Here is a tiny trained network, its code and every weight. The questions are about switching its units off for an input and a class, where a switched-off unit gives its printed mean instead of its output.

import numpy as np


def w(rows, s, z=0):
    codes = np.array(rows[::2]) - 128.0
    scale = np.full(codes.shape[1], s)
    scale[-1] = z or s
    return codes * scale


def f(y):
    return y / 2 * (1 + np.tanh(0.7978845608 * (y + 0.044715 * y**3)))


def log_softmax(a):
    a = a - a.max(-1, keepdims=True)
    return a - np.log(np.exp(a).sum(-1, keepdims=True))


def net(x, mask):
    res = np.array(x, float).reshape(1, 4) / 4 @ E
    y = f(res @ A[0][:, :-1].T + A[0][:, -1])
    res = res + np.where(mask, y, B[0][:, -1]) @ B[0][:, :-1]
    return log_softmax(res[-1] @ U[:, :-1].T + U[:, -1])


A, B = {}, {}
E = w([
[205,88,42,112,230,144,121],'x0',
[50,143,72,63,110,162,46],'x1',
[139,108,145,88,140,1,70],'x2',
[157,144,155,85,145,150,122],'x3',
],0.013)
A[0] = w([
[164,68,47,114,173,140,113,118],'n0',
[111,123,182,174,143,153,69,3],'n1',
[144,104,38,118,221,140,103,122],'n2',
[163,110,94,102,139,64,94,96],'n3',
[146,71,153,103,124,52,62,73],'n4',
[114,105,148,124,143,140,180,41],'n5',
[124,127,134,101,172,26,77,77],'n6',
[127,127,142,83,122,154,114,41],'n7',
[90,182,67,76,122,88,90,90],'n8',
[102,74,107,93,104,137,133,19],'n9',
[69,136,163,110,121,124,138,67],'n10',
[135,161,149,104,136,141,136,79],'n11',
[166,90,32,131,183,145,118,118],'n12',
[97,180,50,80,103,120,108,73],'n13',
[100,116,117,135,124,220,165,58],'n14',
[153,83,72,139,204,137,103,96],'n15',
[83,154,171,115,57,117,135,122],'n16',
[183,95,161,118,104,126,163,75],'n17',
[122,105,35,94,83,147,62,82],'n18',
[172,103,68,123,145,132,100,105],'n19',
[67,161,80,119,156,199,69,94],'n20',
[121,115,134,59,98,38,126,62],'n21',
[173,92,153,158,133,96,218,44],'n22',
[145,137,200,189,187,91,162,25],'n23',
[164,112,85,132,154,117,160,62],'n24',
[68,82,103,44,108,116,120,93],'n25',
[141,142,129,124,124,120,116,91],'n26',
[138,155,133,119,171,137,116,43],'n27',
[135,111,135,141,124,126,132,44],'n28',
[78,192,189,121,61,104,116,110],'n29',
[114,179,74,168,132,252,173,73],'n30',
[95,163,183,147,111,116,113,95],'n31',
[131,164,90,128,105,166,135,29],'n32',
[138,89,95,97,144,143,147,84],'n33',
[90,160,196,141,58,140,97,118],'n34',
[121,130,146,105,160,44,87,56],'n35',
[90,142,99,96,115,143,57,85],'n36',
[82,120,99,111,120,196,69,86],'n37',
[132,127,125,157,117,192,163,21],'n38',
[96,133,101,105,128,144,97,60],'n39',
[185,100,163,178,144,99,180,49],'n40',
],0.013,0.0053)
B[0] = w([
[58,167,193,86,88,132,196,222],'n0',
[121,136,144,120,143,137,137,129],'n1',
[78,190,151,38,65,126,198,240],'n2',
[95,92,111,130,132,168,114,192],'n3',
[114,38,78,155,180,189,46,216],'n4',
[139,118,120,168,122,121,114,142],'n5',
[96,39,59,159,200,214,43,224],'n6',
[128,129,128,116,150,97,106,139],'n7',
[182,130,159,189,146,84,130,204],'n8',
[143,152,115,139,115,138,125,136],'n9',
[120,122,143,82,121,110,169,169],'n10',
[115,129,94,127,146,104,119,133],'n11',
[51,155,179,76,69,133,192,231],'n12',
[217,144,143,145,126,99,134,196],'n13',
[109,39,58,162,228,183,67,204],'n14',
[73,161,136,84,89,107,159,213],'n15',
[53,188,152,83,78,144,178,231],'n16',
[161,123,137,147,109,87,137,174],'n17',
[199,148,167,139,121,98,140,214],'n18',
[108,147,137,67,89,153,173,186],'n19',
[186,147,142,189,116,62,90,224],'n20',
[95,50,100,161,173,166,107,207],'n21',
[224,166,155,184,122,61,119,223],'n22',
[196,182,132,176,131,90,125,211],'n23',
[127,139,127,107,112,106,169,169],'n24',
[212,121,126,161,141,87,143,196],'n25',
[119,128,155,139,143,128,126,126],'n26',
[121,117,129,121,110,99,157,132],'n27',
[145,133,113,108,132,131,117,124],'n28',
[65,186,170,61,87,157,193,253],'n29',
[73,21,53,173,217,228,2,254],'n30',
[100,139,129,79,98,126,179,193],'n31',
[154,105,92,135,142,156,98,152],'n32',
[94,134,156,121,133,127,172,158],'n33',
[84,166,156,49,45,155,197,241],'n34',
[89,80,60,188,186,165,66,202],'n35',
[200,179,122,185,122,66,141,205],'n36',
[234,126,143,166,134,95,141,209],'n37',
[122,102,83,154,185,161,62,178],'n38',
[152,165,154,179,114,84,106,167],'n39',
[191,183,136,177,124,56,103,221],'n40',
],0.0085,0.014)
U = w([
[52,177,153,53,93,149,172,221],'0',
[96,38,122,152,155,195,63,136],'1',
[250,175,151,170,119,76,124,8],'2',
],0.013,0.0014)

Each question gives the input, the list of numbers given to net, and the class t.
The units are the neurons (one row each of A and B). Each row of codes is followed by its name. A weight is (code - 128) times the scale printed after its matrix; where a second scale follows, it is the last column's (A, B and U).
mask holds one flag per neuron, in row order. A switched-off neuron (its flag False) gives its mean, the last column of its row in B, instead of its output. The means were averaged over made-up inputs and are rounded, as every weight is.
A unit's drop is (log p(t) with every unit on - log p(t) with that unit switched off) / (log p(t) with every unit on - log p(t) with every unit switched off).
unit that matters most: the unit with the biggest drop
k most important neurons: the k neurons with the biggest drops, biggest first
drop of u: that unit's drop, to one decimal
input [7,-8,8,5], class 1: 3 most important neurons -> n6, n4, n35
input [-2,4,3,-6], class 2: unit that matters most -> n30
input [-4,-3,-5,4], class 1: 2 most important neurons -> n30, n2
input [6,6,6,-7], class 0: 4 most important neurons -> n2, n0, n12, n30
input [-4,2,-5,-2], class 1: 3 most important neurons -> n30, n14, n2
input [-6,-6,6,-8], class 0: 4 most important neurons -> n30, n29, n16, n34
input [4,1,4,-4], class 0: 2 most important neurons -> n30, n2
input [-4,7,-7,-3], class 1: 3 most important neurons -> n30, n14, n22
input [8,2,-8,6], class 0: 2 most important neurons -> n2, n12
input [7,8,0,1], class 2: 3 most important neurons -> n20, n37, n18
input [-7,8,-3,0], class 2: 3 most important neurons -> n37, n20, n36
input [6,7,2,-2], class 2: 2 most important neurons -> n20, n18
input [8,-6,-8,-2], class 0: drop of n12 -> 1.4
input [-2,1,6,1], class 1: drop of n31 -> 0.0
input [-3,8,6,-2], class 2: drop of n36 -> 0.1
